Below are the code and all the weights of a small trained network. Each question names an input and a target symbol and asks about switching units off, where a switched-off unit gives its printed mean instead of its output.

import numpy as np


def w(rows, s, z=0):
    codes = np.array(rows[::2]) - 128.0
    scale = np.full(codes.shape[1], s)
    scale[-1] = z or s
    return codes * scale


def f(y):
    return np.maximum(y, 0)


def softmax(a):
    e = np.exp(a - a.max(-1, keepdims=True))
    return e / e.sum(-1, keepdims=True)


def log_softmax(a):
    a = a - a.max(-1, keepdims=True)
    return a - np.log(np.exp(a).sum(-1, keepdims=True))


def net(x, mask):
    ids = ['ΔΘΠΨβεηλμσφω'.index(c) for c in x.split()]
    T = len(ids)
    res = E[ids] + P[:T]
    u = 0
    for l in range(3):
        r = res
        for j in range(2):
            rows = slice(3 * j, 3 * j + 3)
            q, k, v = (r @ M[l][rows].T for M in (Q, K, V))
            z = softmax(np.where(np.tri(T) > 0, q @ k.T / 3**0.5, -1e9)) @ v
            o = O[l][rows]
            res = res + np.where(mask[u + j], z, o[:, -1]) @ o[:, :-1]
        u += 2
        y = f(res @ A[l][:, :-1].T + A[l][:, -1])
        res = res + np.where(mask[u : u + 4], y, B[l][:, -1]) @ B[l][:, :-1]
        u += 4
    return log_softmax(res[-1] @ U[:, :-1].T + U[:, -1])


Q, K, V, O, A, B = {}, {}, {}, {}, {}, {}
E = w([
[115,141,174,135],'Δ',
[211,192,126,145],'Θ',
[6,76,119,193],'Π',
[140,152,140,123],'Ψ',
[163,164,131,169],'β',
[19,79,151,153],'ε',
[124,151,147,153],'η',
[197,198,213,104],'λ',
[10,77,127,174],'μ',
[108,125,77,192],'σ',
[145,154,82,155],'φ',
[92,123,96,134],'ω',
],0.014)
P = w([
[76,127,100,116],'0',
[101,135,168,215],'1',
[151,96,107,104],'2',
[62,160,160,94],'3',
[134,122,154,226],'4',
[157,52,108,91],'5',
[78,159,172,95],'6',
[145,86,159,229],'7',
[160,7,121,73],'8',
[75,147,177,96],'9',
[152,27,96,241],'10',
],0.019)
Q[0] = w([
[123,160,116,83],'0.h0',
[166,88,147,205],'0.h0',
[147,138,164,255],'0.h0',
[175,97,227,184],'0.h1',
[109,94,63,114],'0.h1',
[98,157,108,69],'0.h1',
],0.0099)
K[0] = w([
[45,241,112,106],'0.h0',
[194,37,134,130],'0.h0',
[141,84,100,60],'0.h0',
[190,76,157,217],'0.h1',
[189,1,118,102],'0.h1',
[115,74,88,18],'0.h1',
],0.0089)
V[0] = w([
[150,147,135,218],'0.h0',
[106,166,246,74],'0.h0',
[108,143,67,48],'0.h0',
[127,151,197,135],'0.h1',
[113,138,84,133],'0.h1',
[116,120,174,101],'0.h1',
],0.012)
O[0] = w([
[147,27,136,119,186],'0.h0',
[135,157,253,108,1],'0.h0',
[124,177,99,89,69],'0.h0',
[129,121,61,196,144],'0.h1',
[148,124,191,112,154],'0.h1',
[127,106,91,112,70],'0.h1',
],0.013,0.0046)
A[0] = w([
[105,230,98,152,159],'0.n0',
[251,141,128,91,1],'0.n1',
[124,58,153,189,161],'0.n2',
[206,107,104,3,163],'0.n3',
],0.012,0.0047)
B[0] = w([
[73,104,138,95,167],'0.n0',
[153,118,175,212,135],'0.n1',
[182,156,127,127,250],'0.n2',
[144,251,126,117,157],'0.n3',
],0.014,0.015)
Q[1] = w([
[160,152,161,167],'1.h0',
[254,213,81,147],'1.h0',
[101,130,194,32],'1.h0',
[133,167,127,25],'1.h1',
[142,76,169,148],'1.h1',
[165,108,135,55],'1.h1',
],0.01)
K[1] = w([
[162,93,121,115],'1.h0',
[253,95,85,125],'1.h0',
[27,176,147,162],'1.h0',
[118,155,138,88],'1.h1',
[117,173,153,139],'1.h1',
[149,114,109,122],'1.h1',
],0.013)
V[1] = w([
[133,106,136,120],'1.h0',
[147,87,71,86],'1.h0',
[88,3,114,59],'1.h0',
[29,122,70,119],'1.h1',
[110,153,76,97],'1.h1',
[161,210,39,88],'1.h1',
],0.0067)
O[1] = w([
[182,249,47,106,119],'1.h0',
[148,181,1,99,168],'1.h0',
[142,223,170,150,1],'1.h0',
[208,121,102,119,141],'1.h1',
[79,100,194,138,138],'1.h1',
[154,155,162,135,198],'1.h1',
],0.0059,0.0047)
A[1] = w([
[20,111,122,105,96],'1.n0',
[227,145,160,81,227],'1.n1',
[180,104,153,253,183],'1.n2',
[99,105,172,82,1],'1.n3',
],0.011,0.0057)
B[1] = w([
[171,82,149,28,148],'1.n0',
[92,90,90,73,196],'1.n1',
[192,181,105,77,248],'1.n2',
[145,175,10,158,136],'1.n3',
],0.013,0.016)
Q[2] = w([
[166,119,172,169],'2.h0',
[72,138,130,129],'2.h0',
[165,114,173,116],'2.h0',
[106,100,132,138],'2.h1',
[192,100,37,149],'2.h1',
[88,99,167,245],'2.h1',
],0.013)
K[2] = w([
[110,111,173,208],'2.h0',
[129,219,171,87],'2.h0',
[89,7,147,163],'2.h0',
[88,123,71,85],'2.h1',
[140,64,45,87],'2.h1',
[104,233,166,151],'2.h1',
],0.012)
V[2] = w([
[122,166,113,129],'2.h0',
[119,206,52,77],'2.h0',
[122,97,99,173],'2.h0',
[163,254,125,94],'2.h1',
[169,228,118,166],'2.h1',
[255,109,172,79],'2.h1',
],0.0077)
O[2] = w([
[88,134,152,161,137],'2.h0',
[36,54,150,181,240],'2.h0',
[135,127,185,6,107],'2.h0',
[79,23,197,151,189],'2.h1',
[221,2,120,60,116],'2.h1',
[150,176,238,169,252],'2.h1',
],0.0049,0.018)
A[2] = w([
[110,141,41,150,254],'2.n0',
[46,130,138,126,31],'2.n1',
[207,9,66,134,113],'2.n2',
[124,44,61,97,186],'2.n3',
],0.012,0.0052)
B[2] = w([
[120,135,161,5,194],'2.n0',
[207,129,135,104,147],'2.n1',
[70,140,68,158,251],'2.n2',
[163,121,185,186,199],'2.n3',
],0.014,0.016)
U = w([
[145,197,148,178,108],'Δ',
[140,75,103,212,133],'Θ',
[196,158,119,62,2],'Π',
[38,134,221,188,227],'Ψ',
[228,106,63,133,119],'β',
[7,251,133,176,87],'ε',
[243,125,125,99,120],'η',
[217,119,171,142,54],'λ',
[102,212,135,92,67],'μ',
[106,140,55,49,15],'σ',
[18,55,78,105,168],'φ',
[60,105,195,48,220],'ω',
],0.014,0.0098)

Each question gives the input, a string of symbols that net reads in full, and the target symbol t.
The units are the heads (3 rows each of Q, K, V and O) and the neurons (one row each of A and B). Each row of codes is followed by its name. A weight is (code - 128) times the scale printed after its matrix; where a second scale follows, it is the last column's (O, A, B and U).
mask holds one flag per unit, layer by layer, with each layer's heads first. A switched-off unit (its flag False) gives its mean, the last column of its rows in O or B, instead of its output. The means were averaged over made-up inputs and are rounded, as every weight is.
A unit's drop is (log p(t) with every unit on - log p(t) with that unit switched off) / (log p(t) with every unit on - log p(t) with every unit switched off).
The circuit of an input: a set's keep is (log p(t) with only the set's units on - log p(t) with every unit switched off) / (log p(t) with every unit on - log p(t) with every unit switched off). Starting from the 12 units with the biggest drops (on a tie, the unit counted first), units are removed one at a time, each time the one whose removal leaves the highest keep (on an exact tie, the one counted first), for as long as the keep stays at least 0.8.
units of the circuit, in order: the units of the circuit, biggest drop first
unit that matters most: the unit with the biggest drop
top k neurons: the k neurons with the biggest drops, biggest first
top k neurons in layer l: the k neurons of layer l with the biggest drops, biggest first
which heads matter: for each layer, one digit per head in row order, 1 if its drop is at least 0.15 and else 0, layers parted by /
input Π σ ω Θ β σ β Θ, target σ: unit that matters most -> 1.n1
input ω σ β Θ Δ, target β: which heads matter -> 00 / 00 / 00
input σ σ σ φ σ, target σ: units of the circuit, in order -> (2.n0 0.h0)
input β λ Ψ β ω, target Ψ: which heads matter -> 10 / 00 / 01
input Π σ σ ε ε, target σ: which heads matter -> 10 / 10 / 00
input ω σ σ σ β μ σ η Θ η, target Ψ: units of the circuit, in order -> (2.n0 0.h0)
input λ σ σ μ λ ω, target ω: top 2 neurons -> (1.n1 0.n3)
input Ψ Θ σ σ Π Δ σ Π σ σ β, target σ: top 2 neurons -> (1.n1 2.n0)
input σ β φ β β Δ Δ Δ Π η β, target Π: units of the circuit, in order -> (2.n0 1.n2 0.h0)
input β Θ β η σ Π, target Θ: which heads matter -> 10 / 00 / 00
input η Δ σ σ σ β, target Θ: units of the circuit, in order -> (2.n3 2.n2 0.h0)
input Δ ω σ σ μ η ω σ Δ σ φ, target Δ: which heads matter -> 10 / 00 / 01
input μ Θ Ψ Θ Θ ω ε σ, target ω: top 4 neurons -> (0.n0 2.n0 0.n3 1.n2)
input ε η Θ Θ ε Π, target β: units of the circuit, in order -> (0.h0 0.n2)
input Θ Δ ε σ ε Π β σ ε φ Π, target ε: units of the circuit, in order -> (0.h0)
input μ σ σ σ β σ η Ψ, target σ: units of the circuit, in order -> (2.n0 0.h0)
input ε ε σ φ φ η σ β, target η: top 4 neurons -> (1.n2 1.n1 2.n2 0.n3)
input Ψ Ψ σ Π σ β Θ β, target β: top 2 neurons -> (1.n1 1.n2)
input ε σ Ψ ω σ η, target φ: units of the circuit, in order -> (2.n2 0.h0)
input Ψ β η ω μ Ψ Θ σ Π Θ, target Ψ: units of the circuit, in order -> (0.n2 2.n0)
input Δ σ β β φ ε η ε Θ σ λ, target Θ: top 3 neurons in layer 0 -> (0.n3 0.n1 0.n2)
input σ σ σ σ, target Ψ: which heads matter -> 10 / 11 / 00
input Θ ε η Θ μ η Δ β φ, target Θ: top 2 neurons -> (2.n3 1.n1)
input σ Δ Π η β Θ σ β, target Θ: unit that matters most -> 1.h0
input β φ σ Θ, target ω: which heads matter -> 00 / 00 / 01
input σ σ ε σ ε λ Θ σ, target λ: which heads matter -> 11 / 10 / 01
